Here is a tiny trained network, its code and every weight. The questions are about switching its units off for an input and a target symbol, where a switched-off unit gives its printed mean instead of its output.

import numpy as np


def w(rows, s, z=0):
    codes = np.array(rows[::2]) - 128.0
    scale = np.full(codes.shape[1], s)
    scale[-1] = z or s
    return codes * scale


def norm(h):
    return h / np.sqrt((h * h).mean(-1, keepdims=True) + 1e-5)


def f(y):
    return y / 2 * (1 + np.tanh(0.7978845608 * (y + 0.044715 * y**3)))


def softmax(a):
    e = np.exp(a - a.max(-1, keepdims=True))
    return e / e.sum(-1, keepdims=True)


def log_softmax(a):
    a = a - a.max(-1, keepdims=True)
    return a - np.log(np.exp(a).sum(-1, keepdims=True))


def net(x, mask):
    ids = ['ΔΞΨαγεζηθστφω'.index(c) for c in x.split()]
    T = len(ids)
    res = E[ids] + P[:T]
    u = 0
    for l in range(3):
        q, k, v = (norm(res) @ M[l].T for M in (Q, K, V))
        z = softmax(np.where(np.tri(T) > 0, q @ k.T / 4**0.5, -1e9)) @ v
        res = res + np.where(mask[u], z, O[l][:, -1]) @ O[l][:, :-1]
        u += 1
        y = f(norm(res) @ A[l][:, :-1].T + A[l][:, -1])
        res = res + np.where(mask[u : u + 8], y, B[l][:, -1]) @ B[l][:, :-1]
        u += 8
    return log_softmax(norm(res)[-1] @ U[:, :-1].T + U[:, -1])


Q, K, V, O, A, B = {}, {}, {}, {}, {}, {}
E = w([
[124,157,129],'Δ',
[119,160,135],'Ξ',
[120,158,139],'Ψ',
[28,155,111],'α',
[142,122,67],'γ',
[164,109,116],'ε',
[87,250,217],'ζ',
[124,151,112],'η',
[93,151,101],'θ',
[138,96,75],'σ',
[121,159,132],'τ',
[152,148,146],'φ',
[212,165,46],'ω',
],0.015)
P = w([
[193,255,43],'0',
[182,210,77],'1',
[169,169,92],'2',
[150,138,111],'3',
[135,120,134],'4',
[116,88,170],'5',
[94,68,185],'6',
],0.0062)
Q[0] = w([
[84,108,187],'0.h0',
[151,2,34],'0.h0',
[103,45,45],'0.h0',
[109,71,132],'0.h0',
],0.0047)
K[0] = w([
[119,142,139],'0.h0',
[47,3,247],'0.h0',
[165,39,255],'0.h0',
[73,101,88],'0.h0',
],0.0053)
V[0] = w([
[72,198,112],'0.h0',
[229,205,181],'0.h0',
[72,3,113],'0.h0',
[219,21,236],'0.h0',
],0.0049)
O[0] = w([
[36,43,179,168],'0.h0',
[199,86,166,213],'0.h0',
[70,223,25,3],'0.h0',
[253,144,29,21],'0.h0',
],0.0045,0.0051)
A[0] = w([
[147,255,91,125],'0.n0',
[27,143,158,153],'0.n1',
[158,112,221,135],'0.n2',
[103,24,75,115],'0.n3',
[135,97,51,184],'0.n4',
[175,182,222,252],'0.n5',
[62,83,155,71],'0.n6',
[80,208,63,9],'0.n7',
],0.0065,0.0033)
B[0] = w([
[188,120,240,130],'0.n0',
[119,213,196,164],'0.n1',
[68,152,157,198],'0.n2',
[154,189,205,143],'0.n3',
[176,120,241,149],'0.n4',
[66,254,149,254],'0.n5',
[226,107,111,132],'0.n6',
[135,78,151,108],'0.n7',
],0.0047,0.0057)
Q[1] = w([
[44,212,72],'1.h0',
[131,131,199],'1.h0',
[182,172,2],'1.h0',
[177,53,143],'1.h0',
],0.0078)
K[1] = w([
[194,235,65],'1.h0',
[75,120,176],'1.h0',
[177,133,2],'1.h0',
[78,39,128],'1.h0',
],0.0061)
V[1] = w([
[143,3,139],'1.h0',
[121,176,36],'1.h0',
[132,15,133],'1.h0',
[173,160,74],'1.h0',
],0.0061)
O[1] = w([
[129,252,162,2],'1.h0',
[72,107,64,64],'1.h0',
[144,201,121,5],'1.h0',
[15,130,211,105],'1.h0',
],0.0041,0.0035)
A[1] = w([
[97,161,126,101],'1.n0',
[198,152,53,70],'1.n1',
[194,154,45,90],'1.n2',
[144,94,43,124],'1.n3',
[230,199,167,172],'1.n4',
[113,238,39,252],'1.n5',
[127,82,169,108],'1.n6',
[2,139,229,123],'1.n7',
],0.0075,0.0037)
B[1] = w([
[156,101,182,129],'1.n0',
[148,147,201,127],'1.n1',
[164,180,191,127],'1.n2',
[113,139,176,116],'1.n3',
[77,166,191,205],'1.n4',
[113,220,86,140],'1.n5',
[107,112,64,144],'1.n6',
[254,130,155,254],'1.n7',
],0.0067,0.0072)
Q[2] = w([
[188,127,254],'2.h0',
[143,48,226],'2.h0',
[89,113,182],'2.h0',
[117,131,227],'2.h0',
],0.0059)
K[2] = w([
[254,57,178],'2.h0',
[244,78,76],'2.h0',
[146,8,176],'2.h0',
[164,69,139],'2.h0',
],0.0061)
V[2] = w([
[198,84,114],'2.h0',
[150,177,122],'2.h0',
[72,168,147],'2.h0',
[20,2,42],'2.h0',
],0.0038)
O[2] = w([
[34,251,74,133],'2.h0',
[130,127,124,141],'2.h0',
[158,66,154,131],'2.h0',
[139,211,254,1],'2.h0',
],0.0045,0.0062)
A[2] = w([
[1,92,70,4],'2.n0',
[107,38,116,21],'2.n1',
[103,152,186,80],'2.n2',
[232,192,116,123],'2.n3',
[180,143,185,141],'2.n4',
[68,137,170,102],'2.n5',
[107,116,136,44],'2.n6',
[193,215,91,52],'2.n7',
],0.0095,0.0024)
B[2] = w([
[132,254,207,123],'2.n0',
[77,167,175,149],'2.n1',
[136,118,93,161],'2.n2',
[217,72,107,235],'2.n3',
[134,127,57,255],'2.n4',
[91,141,68,135],'2.n5',
[96,117,134,112],'2.n6',
[102,68,73,163],'2.n7',
],0.0069,0.0056)
U = w([
[224,105,73,254],'Δ',
[202,86,191,34],'Ξ',
[102,77,162,84],'Ψ',
[101,161,118,134],'α',
[108,120,148,81],'γ',
[116,147,142,90],'ε',
[152,252,166,175],'ζ',
[103,121,126,80],'η',
[47,111,31,184],'θ',
[107,196,51,132],'σ',
[102,107,155,106],'τ',
[106,104,156,82],'φ',
[106,113,149,93],'ω',
],0.011,0.0039)

Each question gives the input, a string of symbols that net reads in full, and the target symbol t.
The units are the heads (4 rows each of Q, K, V and O) and the neurons (one row each of A and B). Each row of codes is followed by its name. A weight is (code - 128) times the scale printed after its matrix; where a second scale follows, it is the last column's (O, A, B and U).
mask holds one flag per unit, layer by layer, with each layer's heads first. A switched-off unit (its flag False) gives its mean, the last column of its rows in O or B, instead of its output. The means were averaged over made-up inputs and are rounded, as every weight is.
A unit's drop is (log p(t) with every unit on - log p(t) with that unit switched off) / (log p(t) with every unit on - log p(t) with every unit switched off).
The circuit of an input: a set's keep is (log p(t) with only the set's units on - log p(t) with every unit switched off) / (log p(t) with every unit on - log p(t) with every unit switched off). Starting from the 12 units with the biggest drops (on a tie, the unit counted first), units are removed one at a time, each time the one whose removal leaves the highest keep (on an exact tie, the one counted first), for as long as the keep stays at least 0.8.
units of the circuit, in order: the units of the circuit, biggest drop first
unit that matters most: the unit with the biggest drop
k most important neurons: the k neurons with the biggest drops, biggest first
top k neurons in layer l: the k neurons of layer l with the biggest drops, biggest first
drop of u: that unit's drop, to one decimal
input σ γ ε ε α, target Δ: units of the circuit, in order -> [1.n7 1.n4]
input φ Ξ ε γ σ θ, target Δ: units of the circuit, in order -> [1.n7 0.h0]
input τ ω γ ε, target θ: units of the circuit, in order -> [1.n7 1.n4 2.n3 0.h0]
input ζ ε θ Δ Ψ θ γ, target ζ: 4 most important neurons -> [0.n5 1.n7 2.n0 0.n3]
input η ε ζ ε ζ ε α, target Δ: top 2 neurons in layer 1 -> [1.n4 1.n7]
input η ε σ γ, target σ: 3 most important neurons -> [1.n7 1.n4 0.n5]
input ε γ σ, target θ: top 3 neurons in layer 0 -> [0.n3 0.n5 0.n4]
input ε Δ θ ε, target ζ: 2 most important neurons -> [1.n7 0.n1]
input ε γ ε, target θ: unit that matters most -> 1.n4
input γ ε Ξ τ ε γ θ, target Δ: 2 most important neurons -> [1.n7 0.n1]
input ε ω θ ε, target ζ: 2 most important neurons -> [1.n7 2.n0]
input ε ε θ Ψ γ γ, target θ: top 4 neurons in layer 0 -> [0.n5 0.n4 0.n3 0.n6]
input Ξ Ξ α γ α Ψ, target Δ: 3 most important neurons -> [1.n7 1.n4 2.n4]
input ε ε γ Ξ ζ ε η, target Δ: most important neuron -> [1.n7]
input θ θ σ, target ζ: 4 most important neurons -> [1.n7 2.n0 0.n4 1.n4]
input η γ σ σ α Ξ, target Δ: 2 most important neurons -> [1.n7 0.n5]
input ζ ζ η γ ζ Ψ τ, target Δ: top 2 neurons in layer 2 -> [2.n4 2.n1]
input ζ Ξ σ γ γ, target θ: top 2 neurons in layer 2 -> [2.n3 2.n0]
input ζ ε Ξ θ θ γ, target ζ: top 2 neurons in layer 0 -> [0.n5 0.n1]
input σ φ ε Ξ ε σ Δ, target Δ: drop of 1.n7 -> 1.1
input ω ε Ψ τ ω Ξ, target Δ: drop of 0.n5 -> 0.0
input Ψ ε γ σ ε, target σ: drop of 2.n3 -> 0.2
